Each row has a name. Each question is about the rows just above it. Places in a row count from 1.

J705: [94 78 78 78 93 93 93 93 78 93]
J543: [135 141 153 149 152 144 153 145 152 148]
J88: [133 154 154 133 133 133 130 154 135 126]
J604: [168 159 167 149 139 153 140 131 141 123]
J481: [155  76  74  74  89  81  74  75  74  94]
Places of [154] in row J88:
2 3 8
At which places does J543 hold [152]?
5 9
At which places does J705 hold [93]?
5 6 7 8 10
At which places does J481 hold [74]?
3 4 7 9
At which places does J604 hold [131]?
8
Every place of [78] in J705:
2 3 4 9
Places of [145] in row J543:
8

J624: [147 130  97  86 143 119 136 176  85 128 138 142 153 128 172 159 141]
J806: [166 179 157 162 177 104 112 114 119 123  79  83  84 157 128 151 162]
J467: [107 139 100 150 153 128 135 159 119 112 106 137 127  88  57  90 156]
J264: [176 162 157 162  97 168 109  96 165 125  91  90 168 132  71 136 122]
J783: [167 115  98 103 137 188 110 115 172 128 139 136 101 164 164 152  75]
J753: [135 181  95  98 127  96 128 142  87  68  96 127 165  97 130  92  95]
At which places does J783 hold [137]?
5
Every place of [162] in J264:
2 4
At which places does J783 hold [136]?
12

J915: [123 123 147 112 156 117 177 118 131 155 114 137  96 141 119 149 108 123
 160 109 149 116 163]
J246: [132 134 149  96 125 115 155 142 123 125 138 154 105 169 116 164 116 106
 157 124 143 127 160]
J545: [126 124  85 124 129  95 147  95 160 160  91 160 133 122 141  99 132  54
 141 160 131 133 124]
J187: [110  53  53 117  90  98 126  68 152 106 130 159  53 143 126 161 176 166
 155  93 114  53 122]
J537: [121 124 170 100 121 102 105 158 127 139  93 107 131 140 135 156 107 107
 115 139 155 144 103]
Every place of [53] in J187:
2 3 13 22
Places of [124] in row J545:
2 4 23
Every place of [160] in J545:
9 10 12 20

J940: [132 160 162 126 155 108 100 132]
J276: [124 162 124 149 165 161 162 149]
J405: [126 100  97  52  97 125 125 117]
Places of [126] in row J940:
4
Places of [124] in row J276:
1 3
At which places does J405 hold [126]?
1
Places of [161] in row J276:
6
Every place of [132] in J940:
1 8
At which places does J405 hold [125]?
6 7
Every place of [117] in J405:
8

J566: [172  93 154 130  71]
J686: [118 127 118 127 134]
J855: [101 128 104 130 146]
J299: [146  89  99 146 104]
J797: [113 108 113 201 113]
J45: [129 131 146 100 125]
J885: [107 125 110 107 141]
Places of [131] in row J45:
2
Places of [104] in row J299:
5
At which places does J797 hold [108]?
2

J561: [138 102 138 155 155 134 155 155]
J764: [135 120 120 135 120 120 135 120]
J975: [138 127 102 138 126 127 127  99]
At which places does J561 hold [155]?
4 5 7 8
Every place of [120] in J764:
2 3 5 6 8
Every place of [102] in J561:
2
Places of [127] in row J975:
2 6 7
Places of [135] in row J764:
1 4 7
Whose row is [138 127 102 138 126 127 127  99]?
J975

J172: [100 136 117 181 175 176]
J725: [158 128 144  76  78  63]
J449: [158  76 163  76  76  76]
J50: [ 77  77 159 164 157  63]
J9: [100 136 181 181 136 181]
J16: [144 180  69 159  84  63]
Places of [76] in row J449:
2 4 5 6
At which places does J9 hold [181]?
3 4 6
At which places does J50 hold [164]?
4
Every place of [175] in J172:
5

J106: [123 170 189 172 106  92 179  81 113 169]
J456: [145 192 172 170 147 139  74 134 160 160]
J626: [109 131  77 138  85 181 169  72 124 106]
J134: [126 172 172  98  64 172  82 126 126 135]
J445: [180 177 111 183 123 123 111 130 111  80]
J907: [ 82  78 171 102 132 187  89 154 167  79]
J718: [110 104  75 125  78 133 153 168 150 163]
J936: [138 122  77 133 191 134 181  88  88 153]
Every place of [126] in J134:
1 8 9
Places of [123] in row J445:
5 6

J25: [118 132 152 167 148 136 131  99  77 136 149 121 109 186 111 144 109  98
 135 117 123 139 138 139 141 146 116 144  91  94 104 122 128 119 134 153
 105  81 127 133 116  98 114 120 135 104 121 121]
J723: [161 161 141 115 134 136 110 127 157 123 120 123 125 135 132 182 103 140
  86 115 127 123 160 164 123 151 136 110 159 121 144 136 147 130 161 134
 161 162 134 125 114 181 118 136 134 142 131 134]
J498: [108 107 101 117 136 102 146 141 156 123 130 117 147 113 156  71 133 128
 118 174 147 107 112 136 121 110  82 118 163 117 152 132 132 138 155 114
 145 103 146 137 132  99 147 140 154 115 114  89]
J621: [118 132 152 167 148 136 131  99  77 136 149 121 109 186 111 144 109  98
 143 117 123 139 138 139 141 146 116 144  91  94 104 122 128 119 134 121
 117 170 137 122 111  96 150 153 107 151 131 141]
J899: [118 126 165 163 140 126 133  99  73 136 151 115 119 170 126 129 109  88
 138 136 144 128 137 141 149 153 117 137 129  87 118 122 153 131 134 161
 116  81 123 133 115  90 105 122 124 102 117 107]
J296: [115 159 124 143 149 128 123 135 124 144 126 138 142 129  82 145 143 177
 146 111 110 171 168 145 143 106 134 143 110 128 130 112 127  87 122 102
 112 116 142 130 160 174 109 129 139 143 126 135]
J55: [124 138 130 154 152 150 136 102  86 133 145 148 119 183 125 147 133 162
 143 104 107 137 101 148 120 151 120 154  81 109  93 124 128 113 149 155
 103  74 128 127 118 114 115 120 137 116 129 141]
J365: [120 112 116 113 121 112 122 113 174 130 118 101  82 169 126 141  96 117
 110 129  96 131 146  96 111 129 121 127  95 135 134 134  79 122  98 119
 136 146 131 128 134 106 134 157 150 149 132 121]
Every place of [134] in J365:
31 32 41 43
Every place of [123] in J723:
10 12 22 25
At which places does J296 hold [143]?
4 17 25 28 46
Every place of [122] in J621:
32 40
Places of [136] in row J723:
6 27 32 44
Every place of [161] in J723:
1 2 35 37

J19: [115 115 116 115 115 121 134]
J107: [ 92  92 145  92  92 143 143]
J95: [ 88 122 134  88 155 123 111]
J701: [133 142 133 124 107 126 133]
J665: [130 147 147  80  89 150 185]
Places of [92] in row J107:
1 2 4 5
At which places does J19 hold [115]?
1 2 4 5
Every place of [142] in J701:
2
Every place of [126] in J701:
6
At which places does J665 hold [80]?
4
Every place of [121] in J19:
6
Every place of [133] in J701:
1 3 7

J949: [126 133 147 126 147 130 124 126 147]
J417: [131 108 139 143 125 131 139 140 139]
J575: [127 192 123 109 109 192 158 192 109]
Places of [143] in row J417:
4
Places of [125] in row J417:
5
At which places does J417 hold [140]?
8
At which places does J575 hold [192]?
2 6 8
Every place of [109] in J575:
4 5 9
Every place of [126] in J949:
1 4 8

J307: [148 152 147 117]
J308: [197 197 120  90]
J677: [191 120 121 109]
J510: [119 153 132 132]
J904: [111 154 120 190]
J72: [151 142 100 143]
J463: [198 198  93 198]
J232: [111  91 182 111]
At which places does J308 hold [120]?
3
At which places does J677 hold [120]?
2
Every place of [190] in J904:
4
At which places does J232 hold [91]?
2
Places of [93] in row J463:
3
Every place of [153] in J510:
2
Every place of [198] in J463:
1 2 4

J56: [109 133 149 139 127 108 131 117 135 129 124 131 103 139 139 111  89  70
 124 122 146 127 129 118 139 124 123 111 134 121 135 132]
J376: [141 127 135 115 123 119 133 132 127 132 137 134 111 137 133 138 133 147
 144 119 138 115 129 130 124 128 149 113 128 158 139 140]
J145: [126 122 118 140 130 141 126 119 128 126 130 133 133 128 108 123 126 178
 171 127 138 149 131 114 145 121 139 131 123 114 119 132]
J348: [137 122 105 184 128 138 127 139 116 133 124 119 167 126 147 129 126  84
 144 135 123 101 127 130 105 127 107 117 133 138 140 116]
J122: [123 125 130 105 127 134 127 134 129 125 149 131 139 125 139 126 120 182
 146 134 122 117 125 113 108 131 120 128 119 172 130 124]
J706: [160 126 136  68 134 138 127 124 116 130 111 117 110 123 119 131 124 128
 109 123 124 144 127 153 133 134 115 139 133 117 121 145]
J992: [112 131 105 159 127 140 126 136 127 124 124 116 111 140 143 124 144 118
 125 137 139 108 115 130 125 134 122 117 131 153 134 126]
J34: [149 123 122 193 130 142 133 125 136 125 132 124 136 122 114 121 125 114
 127 114 122 121 135 148 134 121 125 120 125 107 114 125]
J153: [101 117 120 109 130 131 118  99 122 131 156 132 165 129 150 121 144 158
 108 123 127 114 131 123 130 126 134 154 121 112 117 113]
J758: [141 130 134 179 117 127 125 141 126 128 115 137 100 118 142 109 137 109
 183 125 125 100 133 114 142 130 139 145 125 117 122 128]
J870: [128 125 127 154 133 126 117 144 137 133 125 126 100 123 115 122 135 119
 129 124 128 122 129 123 113 133 131 118 127 151 114 131]
Places of [121] in row J34:
16 22 26
At which places does J34 hold [114]?
15 18 20 31
Every place of [100] in J758:
13 22
Every place of [125] in J758:
7 20 21 29
At which places does J706 hold [130]?
10
At which places does J56 hold [139]?
4 14 15 25

J214: [122 100  81 130 123 164 135 138 126 110 115 149 114 126 154 139 135 128
 127  95 114 142 143 127 126 114 137 144  87 108 141 177 114 140 123 128
 109 145 109 116 126 160 140 163 137 136 116 163 174 113 124 126 117 117
  73 142]
J655: [154 116 132  95 136  97 118 132 101 116 111 125 126 122 136 139 143 145
 151 131 139 118 141 159 131 129 116 102 127 140 161 129 117 127 137 148
 160 145 132 162 125 121 108 105  96 103 108 120 151 175 122 116 144  95
  93 100]
J526: [154 116 119 100 115 130 150 106 129 110 153 129 122 116 133 110 116 139
 136 117 108  88 102 131 144 123 136 108 127 165 189 175 125 141 115  80
  89 103 110 139 117 143 101 121 131 149 123 112  86 106 111 129 117 131
 131 124]
J504: [121 122 122 147 157 105 124 130 126 128 118 122 139 113 145 136 141 143
 126 104 103  92 103 128 127 146 106 145 107 131 109  90  96 112 147 142
 101 106 136 135 140 153 117 123 104 145 128 147 118 120 155 145 101 154
 128 125]
J534: [129 139 117 144 136 124 119 118 135 113 122 144 134 139 105 107 129 124
 126 122 131 124 105 120 119 160 126 151 103 116 138 133 123 156 149 131
 141 131 102 140 140 132 135 114 109 107 114 140 140 141 105 117 136 101
 106 132]
Places of [135] in row J504:
40
Every place of [145] in J504:
15 28 46 52

